Below is a small trained network, with its code and all its weights. Each question gives an input and a target symbol and asks what happens when units are switched off, that is, made to give their printed mean instead of their output.

import numpy as np


def w(rows, s, z=0):
    codes = np.array(rows[::2]) - 128.0
    scale = np.full(codes.shape[1], s)
    scale[-1] = z or s
    return codes * scale


def norm(h):
    return h / np.sqrt((h * h).mean(-1, keepdims=True) + 1e-5)


def f(y):
    return y / 2 * (1 + np.tanh(0.7978845608 * (y + 0.044715 * y**3)))


def softmax(a):
    e = np.exp(a - a.max(-1, keepdims=True))
    return e / e.sum(-1, keepdims=True)


def log_softmax(a):
    a = a - a.max(-1, keepdims=True)
    return a - np.log(np.exp(a).sum(-1, keepdims=True))


def net(x, mask):
    ids = ['βγδεζηθλμπσφψω'.index(c) for c in x.split()]
    T = len(ids)
    res = E[ids] + P[:T]
    u = 0
    for l in range(2):
        q, k, v = (norm(res) @ M[l].T for M in (Q, K, V))
        z = softmax(np.where(np.tri(T) > 0, q @ k.T / 3**0.5, -1e9)) @ v
        res = res + np.where(mask[u], z, O[l][:, -1]) @ O[l][:, :-1]
        u += 1
        y = f(norm(res) @ A[l][:, :-1].T + A[l][:, -1])
        res = res + np.where(mask[u : u + 4], y, B[l][:, -1]) @ B[l][:, :-1]
        u += 4
    return log_softmax(norm(res)[-1] @ U[:, :-1].T + U[:, -1])


Q, K, V, O, A, B = {}, {}, {}, {}, {}, {}
E = w([
[155,96,180,167,126,57,114,113],'β',
[155,184,92,172,134,142,52,130],'γ',
[76,118,128,166,112,52,132,46],'δ',
[154,154,85,184,98,122,115,97],'ε',
[133,113,106,94,186,36,177,132],'ζ',
[70,121,182,188,114,140,151,42],'η',
[162,146,147,172,167,216,137,139],'θ',
[158,97,139,153,5,156,205,112],'λ',
[160,142,124,160,83,158,86,119],'μ',
[149,114,146,107,95,144,138,128],'π',
[184,147,119,153,97,170,168,166],'σ',
[92,126,146,66,94,126,117,111],'φ',
[164,137,123,137,86,78,89,138],'ψ',
[203,122,58,87,126,70,169,171],'ω',
],0.022)
P = w([
[103,155,65,199,139,120,165,149],'0',
[163,132,150,77,69,131,127,109],'1',
[133,135,146,84,163,133,134,133],'2',
[119,226,114,204,115,86,162,139],'3',
[178,111,142,90,58,143,119,100],'4',
[131,130,144,91,172,131,135,137],'5',
[77,93,42,205,137,112,154,170],'6',
[186,92,138,96,51,144,114,89],'7',
[132,121,142,93,170,133,135,136],'8',
[85,249,142,212,105,69,176,124],'9',
],0.019)
Q[0] = w([
[204,82,76,93,180,163,154,2],'0.h0',
[153,136,181,33,129,148,76,138],'0.h0',
[37,112,128,37,126,142,132,32],'0.h0',
],0.027)
K[0] = w([
[216,94,110,110,157,151,178,4],'0.h0',
[173,133,188,58,126,142,81,115],'0.h0',
[54,161,110,57,139,121,156,39],'0.h0',
],0.03)
V[0] = w([
[74,168,109,161,156,115,177,111],'0.h0',
[59,131,201,106,98,108,108,254],'0.h0',
[145,106,169,118,128,142,111,172],'0.h0',
],0.0079)
O[0] = w([
[36,110,97,131,106,107,205,114,157],'0.h0',
[209,121,92,150,148,139,200,2,2],'0.h0',
[178,136,138,139,145,120,101,113,72],'0.h0',
],0.0089,0.0036)
A[0] = w([
[111,92,180,54,144,95,101,84,201],'0.n0',
[118,80,252,49,197,199,150,118,112],'0.n1',
[104,106,128,67,183,179,122,108,7],'0.n2',
[164,51,220,26,111,73,184,132,133],'0.n3',
],0.038,0.011)
B[0] = w([
[175,85,163,137,148,88,188,111,224],'0.n0',
[138,98,188,77,132,142,133,131,227],'0.n1',
[123,129,69,211,50,3,90,86,140],'0.n2',
[111,96,171,113,131,130,106,174,252],'0.n3',
],0.049,0.019)
Q[1] = w([
[104,105,78,140,113,146,135,88],'1.h0',
[154,167,139,82,37,117,95,102],'1.h0',
[156,253,191,162,105,64,171,153],'1.h0',
],0.037)
K[1] = w([
[89,201,104,150,77,119,147,115],'1.h0',
[140,55,91,100,88,163,53,93],'1.h0',
[130,2,24,192,151,159,110,113],'1.h0',
],0.035)
V[1] = w([
[42,100,168,128,112,125,91,52],'1.h0',
[137,116,102,41,2,103,174,147],'1.h0',
[149,91,204,217,44,205,154,141],'1.h0',
],0.038)
O[1] = w([
[130,120,46,165,130,217,153,171,142],'1.h0',
[141,219,209,141,102,202,143,58,175],'1.h0',
[112,252,5,175,107,82,146,58,253],'1.h0',
],0.021,0.025)
A[1] = w([
[155,137,153,145,160,134,69,40,9],'1.n0',
[109,135,120,189,178,99,165,104,160],'1.n1',
[133,2,160,128,100,131,152,82,56],'1.n2',
[94,68,88,152,72,154,133,161,65],'1.n3',
],0.044,0.012)
B[1] = w([
[131,2,67,136,145,119,103,135,169],'1.n0',
[153,91,163,86,112,150,111,186,205],'1.n1',
[98,204,31,182,116,172,86,107,251],'1.n2',
[166,151,203,176,130,102,115,90,162],'1.n3',
],0.037,0.025)
U = w([
[97,147,116,183,176,81,61,139,67],'β',
[160,125,140,122,111,49,132,73,118],'γ',
[248,140,156,105,153,108,83,158,82],'δ',
[201,135,168,158,234,127,121,106,134],'ε',
[86,156,105,122,177,113,199,69,200],'ζ',
[178,154,92,76,217,199,8,167,85],'η',
[130,113,146,80,147,186,200,132,189],'θ',
[107,65,101,119,181,139,157,127,215],'λ',
[51,127,104,105,211,82,228,183,253],'μ',
[162,84,116,132,33,173,100,99,35],'π',
[116,124,181,131,81,135,52,111,63],'σ',
[114,180,113,76,77,111,126,163,112],'φ',
[77,90,134,91,62,158,132,199,134],'ψ',
[174,106,83,181,109,130,204,181,99],'ω',
],0.016,0.013)

Each question gives the input, a string of symbols that net reads in full, and the target symbol t.
The units are the heads (3 rows each of Q, K, V and O) and the neurons (one row each of A and B). Each row of codes is followed by its name. A weight is (code - 128) times the scale printed after its matrix; where a second scale follows, it is the last column's (O, A, B and U).
mask holds one flag per unit, layer by layer, with each layer's heads first. A switched-off unit (its flag False) gives its mean, the last column of its rows in O or B, instead of its output. The means were averaged over made-up inputs and are rounded, as every weight is.
A unit's drop is (log p(t) with every unit on - log p(t) with that unit switched off) / (log p(t) with every unit on - log p(t) with every unit switched off).
The circuit of an input: a set's keep is (log p(t) with only the set's units on - log p(t) with every unit switched off) / (log p(t) with every unit on - log p(t) with every unit switched off). Starting from all 10 units, units are removed one at a time, each time the one whose removal leaves the highest keep (on an exact tie, the one counted first), for as long as the keep stays at least 0.8.
circuit, biggest first: the units of the circuit, biggest drop first
most important unit: the unit with the biggest drop
top k neurons: the k neurons with the biggest drops, biggest first
top k neurons in layer l: the k neurons of layer l with the biggest drops, biggest first
input μ β η η ψ ζ φ θ δ ε, target θ: top neuron => 0.n3
input σ φ η γ, target γ: circuit, biggest first => 1.h0, 1.n2
input β ω δ θ ζ θ μ θ ψ, target δ: top 3 neurons => 0.n1, 1.n1, 0.n0
input β γ φ μ ε ζ, target β: circuit, biggest first => 1.n2, 0.n3, 0.n2, 0.n0
input ψ η η μ η δ β σ π η, target δ: circuit, biggest first => 0.n3, 1.n1, 1.n2
input γ ε γ φ η σ ζ, target θ: circuit, biggest first => 0.n0, 0.n3, 1.h0, 1.n2
input σ ζ β γ θ, target θ: circuit, biggest first => 0.n1, 1.n2, 0.n0, 1.h0
input θ φ ζ σ, target μ: circuit, biggest first => 1.h0, 0.n1, 0.n3, 0.n0
input η λ ω η μ μ φ, target ω: top 4 neurons => 0.n3, 0.n1, 0.n0, 1.n2
input δ η η γ, target ε: top 3 neurons => 0.n1, 0.n3, 0.n0
input θ ζ ζ λ σ ε ε μ, target γ: top 4 neurons => 0.n3, 0.n1, 1.n2, 0.n0
input γ η φ β σ σ η σ γ π, target ω: top 4 neurons => 0.n3, 0.n1, 0.n0, 1.n2
input θ η β δ ψ φ μ ε η η, target φ: top 3 neurons => 0.n0, 1.n1, 0.n1
input σ η σ, target θ: top 3 neurons => 0.n1, 1.n2, 0.n0
input φ μ β η φ ψ ζ γ, target λ: top 2 neurons => 0.n3, 1.n0
input β η ω ψ ψ γ λ, target λ: most important unit => 0.n3
input η η ω, target μ: top 2 neurons in layer 0 => 0.n3, 0.n1
input ω μ μ η, target σ: top 2 neurons => 0.n1, 0.n3
input π π δ γ η φ η, target β: top 2 neurons in layer 0 => 0.n1, 0.n3
input β δ η σ ε γ η, target γ: most important unit => 1.h0
input σ η η η γ γ η δ, target ω: top 2 neurons in layer 0 => 0.n0, 0.n1
input ω η σ, target θ: top 2 neurons => 1.n2, 0.n1
input β ψ μ μ γ ψ η γ γ δ, target ω: top 4 neurons => 0.n3, 0.n1, 0.n0, 1.n2
input δ θ ω φ η σ δ ζ θ π, target ε: top 3 neurons in layer 1 => 1.n3, 1.n2, 1.n1
input δ η π μ θ θ ψ, target φ: circuit, biggest first => 0.n0, 1.h0, 1.n2, 1.n0
input σ ψ η φ ε η π, target θ: top 3 neurons => 0.n0, 0.n3, 1.n2
input η β ζ μ, target ω: top 2 neurons => 0.n3, 0.n1
input γ σ ω φ μ η φ ψ λ, target ψ: circuit, biggest first => 0.n3
